In the rows, zero is written as 128.
Each row of numbers stands for one thing and depends on some of the facts below. Use the named rows to name the rest.

How the things are related:
skiburil σ [zedrir]
motas σ [laredos]
plutrastum σ [subim mekem]
skeflol σ [troplo]
gribror σ [ribrik]
lolam σ [pluzeplin]
kekem σ [plasik zestize]
kloster σ [tiskubok]
vodri σ [fiflor]
kleban σ [trusa]
troplu σ [vetru skiflom]
brogu σ [klade]
fatrun σ [motal]
plolu σ [gusa]
tusku σ [pluzeplin dofak]
motal σ [dofak]
stosa σ [trusa]
kletrar σ [tiskubok lolam]
kogri σ [trofil tifleklil]
zaros σ [nustom]
faflastu σ [radu motal]
mifal σ [ribrik]
fletur σ [plasik]
dabim σ [pluzeplin redror]
trefo σ [dabim]
bebes σ [kekem motal]
pluzeplin σ [ribrik dofak]
dega σ [bopo]
revus σ [skeflol]
trusa σ [basun]
fibro σ [plagrom]
fiflor σ [tiskubok kloster]
debres σ [skeflol radu kogri]
sigu σ [dofak]
tifla σ [vetru]
redror σ [ribrik dofak]
bakedra σ [mebril]
zestize σ [zedrir]
sego σ [zevuk fatrun]
grafe σ [sigu kleban bisus]
vetru σ [plagrom]
bisus σ [debres]
laredos σ [zese]
zedrir σ [ribrik]
klidom σ [trofil]
zevuk σ [boze]
tifleklil σ [motal dofak]
rustar σ [redror mame]
vakil σ [fafal]
stenatri σ [mekem vaplu]
mekem σ [gusa]
fipe σ [batrem kekem mebril]
peflas σ [pluzeplin nustom]
liklusi σ [batrem]
basun σ [mekem]
saflek σ [rugri drupusto]
tiskubok σ [dabim]
radu σ [peflas]
trivu σ [tiskubok zestize]
zeflure σ [kerun]
libron σ [peflas]
flekufum σ [fipe stastur]
drulo σ [sigu]
veflin σ [daka]
vosi σ [skapul dega grekur sterus dofak]
trofil σ [ruklo]
daka σ [fatrun luske plasik zivil kletrar]
klade σ [zestize]
kerun σ [mekem]
flikam σ [stastur kekem]
ronil σ [tusku]
vogros σ [zedrir]
gunam σ [skiburil]
trurun σ [zeflure]
ropus σ [tifleklil]
stastur σ [subim troplo dofak]
tropla σ [kloster]
poka σ [dofak]
gruskasak σ [subim]
kimak σ [fibro]
drezus σ [rugri]
boze σ [plagrom]
flose σ [bakedra]
teskes σ [boze kloklimen]
gusa σ [zestize]
gile σ [revus gusa flikam kloster]
zivil σ [subim]
mudren σ [kekem]
{gatrik motas kekem kleban mame faflastu dofak mifal fletur revus tifla grafe liklusi subim libron brotratri skiflom flikam gunam ropus bopo gruskasak kimak fafal zivil} φ 630
{skiburil mebril deflido gribror stosa kletrar fibro fiflor vetru klidom stenatri radu flekufum klade troplo brobri drezus teskes kloklimen} φ 551
{plutrastum skeflol vodri troplu fatrun tusku kogri zaros dabim nustom trefo bebes pluzeplin dega trusa debres sigu skapul redror bakedra bisus laredos plasik tifleklil drarum rustar vakil rugri basun saflek tiskubok luske trivu drulo veflin ruklo zese vosi daka kerun vogros stastur poka plitam flose gusa gile mudren batrem} φ 205
{lolam kloster brogu vaplu mekem peflas ribrik trofil visul grekur} φ 609
{plolu gipaster zedrir zevuk drupusto kudar ronil trurun plagrom} φ 776
{motal truli zestize sego sterus fipe zeflure tropla boze drikurin} φ 7
[gatrik skiburil motas skeflol gribror lolam kekem kloster vodri kleban troplu fatrun vaplu plolu tusku mame motal stosa zaros faflastu dofak mifal fletur dabim nustom bebes dega trusa fibro fiflor sigu skapul redror bakedra zestize grafe bisus laredos zedrir klidom zevuk drarum sterus rugri peflas liklusi subim basun saflek luske radu zeflure libron drupusto ribrik flekufum drulo ruklo vosi skiflom trofil daka kudar klade flikam ronil stastur tropla poka brobri gruskasak kimak plagrom grekur boze fafal drikurin flose teskes gusa gile mudren batrem kloklimen] θ a
[mebril deflido plutrastum brogu kletrar kogri gipaster truli trefo pluzeplin revus debres tifla sego vetru plasik tifleklil rustar vakil stenatri mekem fipe tiskubok trivu brotratri veflin zese visul troplo kerun vogros gunam trurun ropus bopo plitam drezus zivil] θ b

Known rows:
[123 107 111 202 115 129 129  84 157 133 150 139 133 103 154 119 116  86
 136 149 165 137 141  86 154 152 127 124  95  80  92 144 126 129 152  68
 150  99 106]: drulo
[ 66  88 122 207 130 134 146  75 139 105 180 160 112  91 142 128 127 117
 129 142 152 167 145  68 130 149 132 131 131 120  95 137 138 117 115 105
 165  79  87]: tiskubok
[127 104 115 198 113 133 129  86 160 139 145 135 129 111 150 115 111  85
 133 150 170 137 141  92 155 145 126 130  96  80  89 145 129 123 143  66
 145 102  99]: vosi
[100  97 114 194 115 128 112  55 149 145 158 161 153 120 177 126 132  93
 141 134 154 167 142  69 118 150 136 138  96  77  91 163 148 131 132  82
 159  97 117]: plutrastum
[ 87  95 120 194 113 130 120  63 145 141 162 160 138 115 167 129 120 101
 136 137 159 168 143  71 120 151 131 140 108  87  92 158 147 129 129  93
 163  93 103]: veflin
[131  95 115 198 103 129 132  95 160 145 130 118 131 130 144 104  95  86
 128 146 182 125 138  99 155 145 133 138  92  77  87 148 134 109 121  63
 136 106  84]: sigu
[137 122 163 187 125 118 137 139 149 173 148 134 112  88 156 118 106 108
 136 144 137 161 141  82 109 186 136 125  83 130  98 139 123 153 132  78
 172 116 105]: radu
[127  92 155 186 127 130 119 114 144 152 139 147 120 115 161 119 147 119
 137 137 139 204 143  71  94 178 146 141 107 113 105 141 126 169 110  81
 184 102  90]: drezus
[147 117 153 178 107 122 131 113 158 173 151 136 112  97 166 135 111 117
 140 140 140 168 144  84  92 179 119 124  65  85 110 145 118 190 167  72
 193 105 124]: klade
[160  92 136 183 104 138 114  91 145 149 146 163 125  91 165 131  80  72
 121 181 166 129 144  75 125 143 105 143 125 176  85 163 122 163 160  72
 128  93 116]: grekur
[125  97 123 185 113 114 134  75 129 139 151 136 158  76 154 121  91 102
 132 159 161 145 141  76 143 160 132 123  62 147  68 153 125 140 160  91
 153  95 131]: kimak
[131  94 122 188 111 115 131  73 130 144 148 136 163  80 158 123  92 101
 131 162 163 151 141  77 143 158 129 123  67 139  66 152 125 142 162  91
 152  95 127]: liklusi
[117  75 134 182 118 134 106  73 116 135 139 156 172  96 166 131 108  99
 124 169 169 191 143  65 137 148 123 155 107 150  59 151 139 159 145  97
 156  91  90]: brotratri
[148  92 132 185 116 131 108  90 127 152 139 146 176  84 166 125  94  81
 125 181 177 151 142  78 158 157 118 144  93 145  57 151 127 154 173  81
 147 105 117]: subim
[138  85 129 180 113 136 114  87 137 142 150 153 153  81 162 132 100  93
 124 181 189 139 143  79 150 154 116 154  86 141  66 154 126 166 179  85
 153  96 130]: mame
[148  75 135 176  99 136 117 102 142 150 132 128 147 112 154 115  81  97
 116 176 205 127 138  91 152 148 125 167  87 133  59 159 134 147 152  72
 141 105  99]: dofak
[175 100 138 196 115 142 112 114 157 148 136 162 114 100 160 125  99  74
 122 178 152 149 145  82 128 140 115 134 148 161  94 147 112 175 151  61
 131  96  91]: sterus
[149 125 131 193 110 121 126  94 154 162 140 152 121 106 165 125  76  64
 134 143 122 146 143  76 112 146 105 107 111 112 106 153 126 137 149  60
 136  98 114]: plolu

Rows to name:
No name comes twice in this set of rows, the named rows included.
[153 103 125 181  86 135 145  72 150 139 146 135  89 124 145 140  56  88
 124 138 130 160 144  87 116 126  74 111 111  62 119 135 123 171 167  57
 155  72  93] : zedrir
[126  87 130 202 117 122 156  83 143 104 169 156  95  63 135 121  93 101
 125 168 144 134 142  69 126 150 127 112 118 202  93 148 107 135 141  93
 132  73 116] : kloster
[171 117 132 177  89 118 135  60 138 157 145 141 120 109 161 144  51 103
 132 145 111 172 144  81  98 132  88  97  96 105 103 149 115 191 176  77
 153  80 110] : zestize
[141  89 134 196 112 128 122  75 146 128 140 158 122 119 161 118 118  99
 133 146 132 185 142  63  91 140 139 123 141 161 102 159 121 156 107  82
 137  83  85] : sego
[131  89 127 174  96 118 140  68 122 137 149 125 146  91 145 127  66 115
 123 160 165 154 140  84 147 150 108 128  66 116  69 143 125 155 168  94
 161  85 110] : mifal
[ 96  78 122 190  96 138 137  72 139 123 135 123 119 145 136 114  87 117
 119 131 171 168 140  86 138 133 121 150 116  65  92 142 148 118 101  86
 158  80  49] : pluzeplin
[144 112 127 203 116 125 129  99 164 142 149 156 104 100 156 117 103  63
 135 147 133 140 141  77 120 147 122 109 119 129 111 150 117 132 134  58
 134  95 113] : zevuk
[128 107 159 185 127 120 113 110 137 171 133 147 141 113 172 120 131 107
 141 133 131 206 142  68  85 179 143 133  97 117  97 149 134 162 112  82
 185 111  91] : stenatri
[102  97 127 192 107 123 121  78 141 156 122 131 154 143 158 105  95  93
 129 133 164 166 137  81 130 143 139 145 107  88  78 157 157  96  93  81
 140 106  69] : tifleklil
[115  98 125 186  89 130 142  90 154 153 143 121 110 125 141 122  62 107
 121 141 178 124 139 101 140 145 109 143  89  60  92 150 142 125 142  75
 157  96  93] : redror
[145  95 121 186 106 111 112  36 125 141 129 161 167 114 177 120 102  78
 140 140 124 188 141  56  88 136 130 117 103 154  84 171 130 149 136  81
 134  82 109] : mekem

Now the same things, written a new way:
Known rows:
[158 159 149  72 117  76 105 170 163 144 173 136 159 114 104 120  91 161
 137 102 143 150  94  76  95 106 195 129 126 146 145]: kletrar
[144 136 137  71 117 141  88 116 117 161 169 176 131 120 128 133  72 166
 126 110 128  99 148 122 106  89 188 148 204 139 170]: lolam
[186 111 172 100 106  88 109 120 131 154 150 142 125  93 162 132  84 152
 160 145 121 102 125 111 101 102 138 135 163 139 175]: tiskubok
[185 124 141  87 107  87 120 163 144 170 138 145 139 118 125 134 107 161
 144 133 129 161 139 127 112 110 177 158 149 119 171]: gipaster
[180 141 141  99 118 122  98 106 109 172 151 176 112  99 146 138 108 113
 141 137 136 110 161  98 121 101 144 127 164 107 160]: flose
[186 125 158 119 113 101 122 138 126 141 135 148 119  91 165 131 100 139
 137 136 102 122 135 115 105 105 131 121 166 124 159]: plutrastum
[177 130 131  82 102 117 111 164 134 165 141 149 131 138 122 151  83 218
 120 144 108 167 142 159 111 102 195 156 184 147 147]: revus
[171 120 151  83 115 107 106  95 113 176 174 177 117 112 161 138  97 128
 147 121 132  91 148  89 102 121 145 133 174 126 173]: redror
[157 151 121  80  94 141  94 138 135 186 161 181 121 144 105 153  82 191
 127 151 137 145 167 146 115 101 204 163 189 150 138]: kekem
[178 140 148 104 126 126 103 107 113 162 160 176 120 108 155 147 106 117
 148 135 123  98 154  87 113 111 149 128 178 116 153]: bebes
[176 144 146 104 122 125  99 107 121 169 155 171 115 104 152 146 101 118
 141 141 136 100 155  92 115 106 143 130 170 121 149]: mudren
[181 126 150  81 106 112 119 108 107 171 168 180 118 113 155 138  97 128
 135 120 120  91 166  99 106 124 145 113 174 125 177]: sigu
[199 105 161  96 103  86 114 125 121 163 140 150 124  86 151 127 103 134
 152 143 119 128 147 120 116  89 136 124 150 113 191]: zese
[165 151 129  86 104 118 115 129 144 182 158 173 130 112 119 115  99 120
 131 109 138 108 151 114 117 123 167 159 166 104 176]: drikurin
[185 124 152  82 111 112 112 101 108 176 163 182 113 109 147 139 102 118
 140 124 123 104 162  95 108 116 148 125 167 116 179]: dega
[155 136 104  71 103 131 122 152 130 185 157 195 116 140 115 157  89 187
  98 115 117 155 167 152 112 117 203 151 194 146 154]: kleban
[156 115 133  82 113 109 112 176 142 161 129 155 129 149 108 166  93 190
 129 136 109 188 147 151 113  76 208 177 194 132 176]: tifla
[166 141 136  85  99 118 110 170 139 162 140 148 127 145 114 156  80 206
 132 150 111 165 145 157 110  89 199 162 187 149 145]: zivil

Which thing is each row?
No name comes twice in this set of rows, the named rows included.
[157 141 101  72 117 136 115 148 121 177 151 196 118 149 120 161 100 187
 100 108 112 163 163 143 114 122 203 154 201 136 154] : grafe
[175 148 136  63  96 116 123 125 131 187 171 171 140 123 124 116  95 136
 138 108 142 104 161 110 109 131 175 153 167 112 184] : sterus
[172 136 121  67  96 103 117 133 139 200 161 184 122 116 115 131 108 129
 128 128 145 149 159 125 116 111 177 156 152 114 171] : drupusto
[169 150 130  59 114  71 102 169 152 155 157 146 163  92  91 113 112 151
 125  95 141 180 100  91 113 100 184 124 109 121 163] : drezus
[171 133 138 121 124 125 105 107 126 163 154 177 115  99 163 143 100 120
 130 129 121 102 140  92 110 118 134 123 177 122 147] : gile
[154 176 124  51 118  96 109 159 145 164 183 178 151 118  90 123 107 132
 107  88 147 152 126  65 101 122 198 114 134 133 146] : klidom
[161 151 118  98 103 117 116 141 157 182 159 177 114 123 135 144  98 146
 118 126 135 138 138 117 110 133 173 156 167 129 142] : plolu
[174 158 149  76 105 122 125 133 136 177 171 165 139 130 121 120  89 135
 144 116 139  90 161 103 108 131 176 149 169 118 173] : motal
[157 120 154 104 120 105 108 114 123 168 147 184 109 110 147 151 109  87
 136 123 121 117 155  91 110  94 155 140 182 106 182] : troplu
[173 171 149  59  89  76 121 171 154 147 171 138 160 107  91 105  92 165
 132 111 138 147 115  87 100 111 197 111 116 147 148] : troplo
[161 146 118  98 103 117 125 137 152 176 154 178 129 105 129 113  94 120
 115 107 130 104 147 120 108 128 163 151 169 114 162] : zeflure

The same things again, as new rows of numbers:
Named rows:
[109 117 125 119 155 143 112 124 112 139 120 166 123 146 148 110 125 147
 122 119 141 122 121 110 132 124 122 106 131 170 116 129 129 124]: trefo
[111 119 125 156 112 120 112 140 129 131 120 109 123 116 128 124 120 105
 136 112 120 129 143 145 117 123 121 111 119 118 119 139 127 124]: fletur
[140 134 123 143 113 115 127 126 134 110 118 123 150 127 123 111 118 108
 137 112 119 128 123 153 119 142 123 143 119 109 139 112 127 122]: grekur
[144 144 152 120 139 119 159 124 166 115 114 105 125 121 120 177 115 103
 130 108 118 128 122 114 121 124 176 163 129 101 115 121 125 118]: skiburil
[112 118 123 122 118 119 115 125 139 137 142 110 122 125 129 109 154 113
 120 156 131 127 122 145 120 124 120 112 119 124 118 143 130 134]: dega
[142 121 131 119 147 120 125 124 114 115 154 104 123 120 126 144 120 158
 121 113 120 148 139 117 125 123 123 114 119 107 117 127 127 126]: tropla
[127 139 136 121 148 120 158 126 147 113 115 104 136 118 120 191 115 106
 121 111 118 127 122 116 148 123 140 160 118 101 121 120 129 116]: teskes
[117 119 123 137 112 119 112 127 117 131 118 104 122 118 125 125 121 103
 146 110 130 129 130 154 119 123 123 137 124 132 115 147 124 123]: mifal
[111 118 124 122 112 119 116 125 150 144 139 113 123 120 134 108 153 109
 122 158 128 127 122 144 118 123 122 111 119 119 121 138 128 143]: mudren
[110 118 125 149 112 121 111 139 122 140 127 107 123 116 127 137 121 106
 134 124 122 128 131 145 118 122 119 114 117 122 126 135 127 122]: faflastu
[126 144 138 121 166 142 155 125 124 112 111 185 162 137 119 166 110 138
 134 108 119 122 124  96 147 157 143 137 131 107 155 113 127 116]: mebril
[112 140 119 137 109 117 113 126 114 132 128 134 123 115 123 147 120 109
 139 123 133 127 124 171 117 161 119 162 118 162 166 150 121 122]: dofak
[224 167 130 113 117 122 191 125 110 111 140  96 135 150 122 149 121 192
 121 128 119 139 126  93 154 121 141 174 158 104 116  98 144 121]: zevuk
[112 117 125 120 136 125 115 127 113 118 117 193 124 149 126 106 118 160
 121 131 151 122 123 125 119 145 120 109 145 180 143 137 127 147]: plasik
[110 116 128 127 130 166 112 140 112 139 117 154 124 116 136 118 118 113
 148 112 125 122 130 104 129 125 121 107 127 161 118 119 129 122]: revus
[111 119 124 121 117 118 115 125 140 134 141 112 121 125 128 109 153 112
 121 156 130 127 123 148 119 122 120 113 118 124 119 144 128 137]: saflek
[110 118 124 118 137 151 114 125 113 154 119 156 121 124 139 109 127 149
 121 150 140 121 121 103 140 124 121 109 129 165 125 119 129 124]: kogri
[152 120 134 118 151 152 118 125 111 113 117 159 126 125 124 115 117 205
 123 111 137 125 144  96 134 153 122 127 157 120 141 119 124 139]: truli

Name these rows:
No name comes twice in this set of rows, the named rows included.
[129 120 122 123 113 118 121 126 134 111 120 105 126 119 126 113 121 108
 134 121 119 126 121 130 128 123 124 120 116 109 117 102 129 122] : trofil
[124 119 138 122 113 116 118 123 183 160 122 125 120 119 155 107 143 108
 121 149 126 129 123 133 117 124 124 109 122 109 120 130 129 173] : gusa
[111 116 127 119 157 131 114 124 116 146 119 176 121 143 159 107 121 138
 123 112 137 123 123 105 123 124 123 106 139 163 116 127 128 134] : trivu
[222 178 127 113 133 135 187 124 109 109 118 111 162 173 121 127 115 251
 124 110 128 127 134  91 146 147 148 147 199 110 142  97 135 123] : gipaster
[149 138 121 121 113 117 115 124 129 110 115 120 130 135 121 112 118 104
 151 110 128 129 122 159 116 130 132 176 136 112 116 120 124 124] : ribrik
[130 120 141 124 154 148 153 127 122 113 113 102 140 125 117 185 116 106
 123 116 118 125 122 116 167 120 126 192 117 101 117 124 127 114] : fibro
[110 120 122 114 131 137 113 121 111 166 120 162 120 132 127 111 145 118
 123 114 163 122 117 120 118 124 123 126 158 205 116 134 121 124] : pluzeplin
[129 121 123 121 132 126 117 125 112 110 116 173 146 134 124 110 115 135
 151 113 122 123 122 111 135 155 123 112 136 140 137 104 129 121] : visul
[110 120 121 118 144 117 113 123 115 133 175 113 122 149 134 111 166 109
 122 120 133 130 122 156 118 122 120 110 118 142 115 154 126 123] : dabim
[107 118 125 117 193 133 113 122 112 130 161 177 123 174 165 109 125 163
 123 111 130 124 122 115 130 122 123 105 119 174 115 139 128 122] : tiskubok
[223 185 126 114 113 119 194 123 113 111 157  99 131 143 121 158 121 197
 120 114 121 149 125  91 138 123 150 158 156 105 122  98 130 123] : ronil
[213 167 140 111 135 151 180 123 109 112 120 102 133 152 123 142 116 232
 121 111 123 124 123  89 161 125 160 123 191 110 123  93 144 122] : trurun

Now the same things, written a new way:
Some things and their rows:
[124 113 100 122 145 120 109 117 125 148 122  88 184 132 120 151 122 122
 140 121 100 125 138 154 128 132 153 128  96 121 121 113 120 120 127 124
 124 123 107 139 129]: fatrun
[121 127 152 127 140 120  98 115 120 131 120  87 131 110 115 114 115 135
 136 136 125 127 122 109 102 124 131 132 103 127 120 130 130 118 126 118
 117 125 129 124 118]: lolam
[126 121 162 138 107 158 102 126 120 118 117 148 134 120 101 130 120 156
 105 134 140 129 109  99 116 131 139 119 155 198 121 107 119 117 113 129
 124 134 171 116 116]: tropla
[192 120 118 111 164 141 136 118 123 102 154 123 122 132 121 160 119 114
 122 156 137 123 128 148 110 125 159 128  83 114 129 113 126 157 143 128
 151 126 111 126 135]: laredos
[104 134 138 132  92 130 179 110 137 165 116 207 110 185 141 150 119 114
 128 117 157 130 114  97 148 130 119 121 191 131 164 157 121 124 111 127
 118 131 174 117 168]: kleban
[104 135  94 154 107 147 197 183 131 143 125 166 104 189 123 173 124 129
 106 114 216 130 118  92 143 129 124 126 106 120 167 131 118 132 115 123
 132 124 197 119 183]: kimak
[109 179 148 128 148 121  96 117 121 167 120  95  99 111 129 116 115 121
 163 136 111 125 117 103 113 123 115 127 121 119 120 165 112 124 142 125
 122 135 110 128 118]: radu
[137 115 115 113 147 121 101 121 122 157 137 102 171 120 123 128 121 145
 150 145 113 122 164 161 154 132 144 124  98 122 123 120 130 120 127 124
 114 141 110 119 120]: poka
[111 120 144 112 135 125 102 117 118 145 119 131 132 136 117 110 114 148
 105 145 113 124 117 107 109 127 142 121 109 126 115 142 128 128 172 131
 141 146 107 141 125]: plolu
[189 114 140 114 158 129 164 117 122 107 167  96 123 116 116 187 116 102
 127 156 129 130 117 146 106 125 153 131  92 120 126 109 117 187 145 125
 176 122 113 127 139]: rugri
[147 119 124 118 135 126 100 114 122 127 123 107 193 138 124 117 120 135
 116 157 118 125 146 129 138 126 158 136  85 123 124 133 149 119 137 126
 123 134 105 127 118]: vodri
[104 155 101 158  93 140 124 147 130 155 115 182 108 184 142 155 112 132
 113 113 139 125 110  95 161 126 111 117 177 133 154 177 117 119 116 139
 123 130 168 112 149]: gruskasak
[125 156 149 148 123 125  99 118 124 129 115 104 104 107 152  97 118 125
 115 141 121 123 110  99 108 121 118 122  93 118 119 198 118 128 153 123
 113 126 106 134 122]: klade
[108 115 148 115 163 124 121 117 123 157 176  95 129 178 129 126 114 108
 127 147 106 121 112 119 116 129 142 145 111 127 132 118 130 121 132 132
 156 123 113 151 132]: trusa
[102 135 151 183  97 121 142 131 122 126 118 215 106 132 134 150 121 135
 125 115 176 132 121 104 174 129 116 122 151 140 133 172 126 124 112 126
 125 145 214 116 143]: mifal
[140 141 117 148  96 150 186 171 132 108 114 250 111 157 133 175 117 128
 106 116 221 126 118  95 132 121 114 127 135 120 163 138 120 156 115 132
 126 128 165 119 169]: motas
[111 113 149 119 122 125 100 119 138 117 121 175 110 130 184 104 129 143
 112 113 113 126 116 100 109 128 117 124 116 118 130 149 141 126 119 121
 125 125 112 152 123]: stenatri
[101 121  99 157  92 119 169 199 168 109 125 172 102 146 154  96 132 125
 121 121 112 130 117  95 169 128 118 124 216 131 143 144 120 126 118 131
 117 119 142 119 119]: zivil

Rows to name:
No name comes twice in this set of rows, the named rows included.
[100 137 165 160  96 124 209 124 118 120 120 104  99 117 128 215 124  97
 171 117 110 168 114  96 144 141 112 123 224 141 134 163 124 140 116 128
 124 144 212 113 142] : dofak
[101 131 158 179  93 120 181 133 122 115 112 170 103 125 129 176 115 105
 140 116 163 145 112  93 155 129 112 120 168 137 137 164 117 139 118 128
 127 143 216 126 143] : mame

